Here is a tiny trained network, its code and every weight. The questions are about switching its units off for an input and a target symbol, where a switched-off unit gives its printed mean instead of its output.

import numpy as np


def w(rows, s, z=0):
    codes = np.array(rows[::2]) - 128.0
    scale = np.full(codes.shape[1], s)
    scale[-1] = z or s
    return codes * scale


def norm(h):
    return h / np.sqrt((h * h).mean(-1, keepdims=True) + 1e-5)


def f(y):
    return y / 2 * (1 + np.tanh(0.7978845608 * (y + 0.044715 * y**3)))


def softmax(a):
    e = np.exp(a - a.max(-1, keepdims=True))
    return e / e.sum(-1, keepdims=True)


def log_softmax(a):
    a = a - a.max(-1, keepdims=True)
    return a - np.log(np.exp(a).sum(-1, keepdims=True))


def net(x, mask):
    ids = ['γδζηψω'.index(c) for c in x.split()]
    T = len(ids)
    res = E[ids] + P[:T]
    u = 0
    for l in range(2):
        q, k, v = (norm(res) @ M[l].T for M in (Q, K, V))
        z = softmax(np.where(np.tri(T) > 0, q @ k.T / 2**0.5, -1e9)) @ v
        res = res + np.where(mask[u], z, O[l][:, -1]) @ O[l][:, :-1]
        u += 1
        y = f(norm(res) @ A[l][:, :-1].T + A[l][:, -1])
        res = res + np.where(mask[u : u + 12], y, B[l][:, -1]) @ B[l][:, :-1]
        u += 12
    return log_softmax(norm(res)[-1] @ U[:, :-1].T + U[:, -1])


Q, K, V, O, A, B = {}, {}, {}, {}, {}, {}
E = w([
[12,154,207,141],'γ',
[122,96,134,223],'δ',
[168,76,96,233],'ζ',
[235,119,208,123],'η',
[252,135,90,39],'ψ',
[164,213,61,148],'ω',
],0.0035)
P = w([
[252,196,164,153],'0',
[152,122,152,158],'1',
[127,82,131,136],'2',
[115,63,118,88],'3',
[112,71,119,70],'4',
[117,68,118,55],'5',
],0.0023)
Q[0] = w([
[81,254,29,56],'L0H1',
[58,118,109,227],'L0H1',
],0.0054)
K[0] = w([
[182,161,207,255],'L0H1',
[225,81,56,91],'L0H1',
],0.006)
V[0] = w([
[238,155,59,39],'L0H1',
[120,1,210,66],'L0H1',
],0.0037)
O[0] = w([
[97,3,100,203,254],'L0H1',
[163,144,215,173,39],'L0H1',
],0.0039,0.00025)
A[0] = w([
[154,216,163,157,67],'L0N1',
[112,138,111,121,180],'L0N2',
[189,204,157,134,108],'L0N3',
[151,113,110,129,27],'L0N4',
[181,96,86,111,72],'L0N5',
[130,124,135,136,86],'L0N6',
[75,137,149,187,151],'L0N7',
[135,105,97,87,185],'L0N8',
[153,204,67,82,5],'L0N9',
[121,139,123,152,86],'L0N10',
[79,128,105,3,205],'L0N11',
[78,82,191,160,127],'L0N12',
],0.0062,0.0017)
B[0] = w([
[66,55,149,122,172],'L0N1',
[144,86,117,135,138],'L0N2',
[2,89,144,121,252],'L0N3',
[118,149,146,137,103],'L0N4',
[115,140,173,211,208],'L0N5',
[128,134,128,120,112],'L0N6',
[213,80,116,85,186],'L0N7',
[132,85,126,210,181],'L0N8',
[122,120,38,146,148],'L0N9',
[155,133,129,80,101],'L0N10',
[178,9,204,190,213],'L0N11',
[190,104,60,113,250],'L0N12',
],0.0031,0.0013)
Q[1] = w([
[71,141,2,28],'L1H1',
[131,136,19,153],'L1H1',
],0.0071)
K[1] = w([
[12,75,2,78],'L1H1',
[98,133,6,199],'L1H1',
],0.0063)
V[1] = w([
[159,4,124,114],'L1H1',
[130,237,172,6],'L1H1',
],0.0026)
O[1] = w([
[87,126,224,9,230],'L1H1',
[220,2,61,182,5],'L1H1',
],0.0028,0.0014)
A[1] = w([
[94,110,125,88,155],'L1N1',
[81,130,1,125,111],'L1N2',
[126,111,114,126,58],'L1N3',
[189,113,104,140,29],'L1N4',
[106,113,133,137,91],'L1N5',
[125,134,102,145,100],'L1N6',
[180,110,98,174,171],'L1N7',
[125,139,6,160,87],'L1N8',
[118,102,130,143,108],'L1N9',
[127,130,104,121,45],'L1N10',
[34,143,149,121,74],'L1N11',
[55,182,74,119,4],'L1N12',
],0.0087,0.0027)
B[1] = w([
[157,190,131,122,174],'L1N1',
[1,88,129,103,228],'L1N2',
[168,131,170,118,85],'L1N3',
[164,93,163,57,131],'L1N4',
[176,138,136,116,117],'L1N5',
[128,128,149,119,98],'L1N6',
[124,153,93,78,249],'L1N7',
[79,91,197,109,241],'L1N8',
[173,146,114,123,146],'L1N9',
[166,111,181,149,64],'L1N10',
[145,170,170,25,153],'L1N11',
[153,22,127,86,147],'L1N12',
],0.0055,0.0018)
U = w([
[153,98,204,215,37],'γ',
[101,248,178,36,32],'δ',
[122,222,103,175,254],'ζ',
[204,126,61,52,113],'η',
[132,60,74,173,75],'ψ',
[17,74,122,87,212],'ω',
],0.011,0.0024)

Each question gives the input, a string of symbols that net reads in full, and the target symbol t.
The units are the heads (2 rows each of Q, K, V and O) and the neurons (one row each of A and B). Each row of codes is followed by its name. A weight is (code - 128) times the scale printed after its matrix; where a second scale follows, it is the last column's (O, A, B and U).
mask holds one flag per unit, layer by layer, with each layer's heads first. A switched-off unit (its flag False) gives its mean, the last column of its rows in O or B, instead of its output. The means were averaged over made-up inputs and are rounded, as every weight is.
A unit's drop is (log p(t) with every unit on - log p(t) with that unit switched off) / (log p(t) with every unit on - log p(t) with every unit switched off).
unit that matters most: the unit with the biggest drop
k most important neurons: the k neurons with the biggest drops, biggest first
top k neurons in layer l: the k neurons of layer l with the biggest drops, biggest first
drop when u is switched off: that unit's drop, to one decimal
input γ η γ δ δ, target δ: top 2 neurons in layer 0 -> (L0N3 L0N1)
input ω ω η γ η γ, target γ: unit that matters most -> L0N11
input ψ γ ψ, target δ: top 2 neurons in layer 0 -> (L0N9 L0N3)
input γ ψ ω γ, target η: 3 most important neurons -> (L1N2 L1N8 L0N3)
input η γ η, target δ: top 4 neurons in layer 0 -> (L0N3 L0N1 L0N12 L0N7)
input η γ ψ ω ψ γ, target η: 3 most important neurons -> (L1N2 L0N12 L1N8)
input γ γ δ, target δ: 4 most important neurons -> (L0N3 L0N1 L1N11 L0N11)
input ψ η η η δ, target η: 2 most important neurons -> (L0N12 L1N2)
input ζ γ δ, target ζ: 2 most important neurons -> (L0N7 L0N11)
input η ψ η, target η: 2 most important neurons -> (L0N12 L0N11)
input γ η γ η γ, target γ: 3 most important neurons -> (L0N11 L1N2 L1N7)
input δ ω δ ψ γ δ, target ψ: 2 most important neurons -> (L1N11 L0N12)
input ζ ψ ψ ψ δ, target ψ: top 2 neurons in layer 0 -> (L0N3 L0N12)
input ζ ζ ζ η γ, target δ: unit that matters most -> L1N1
input ω δ ζ δ ζ, target ζ: 2 most important neurons -> (L0N3 L0N1)
input ζ ζ ζ, target ζ: top 2 neurons in layer 0 -> (L0N3 L0N9)
input η γ η ζ, target η: drop when L1N7 is switched off -> 0.2
input η γ ζ γ η, target δ: drop when L0H1 is switched off -> 2.8
input γ ω ω γ, target ψ: drop when L0N11 is switched off -> 1.3
input ψ γ ω γ δ η, target γ: unit that matters most -> L1H1
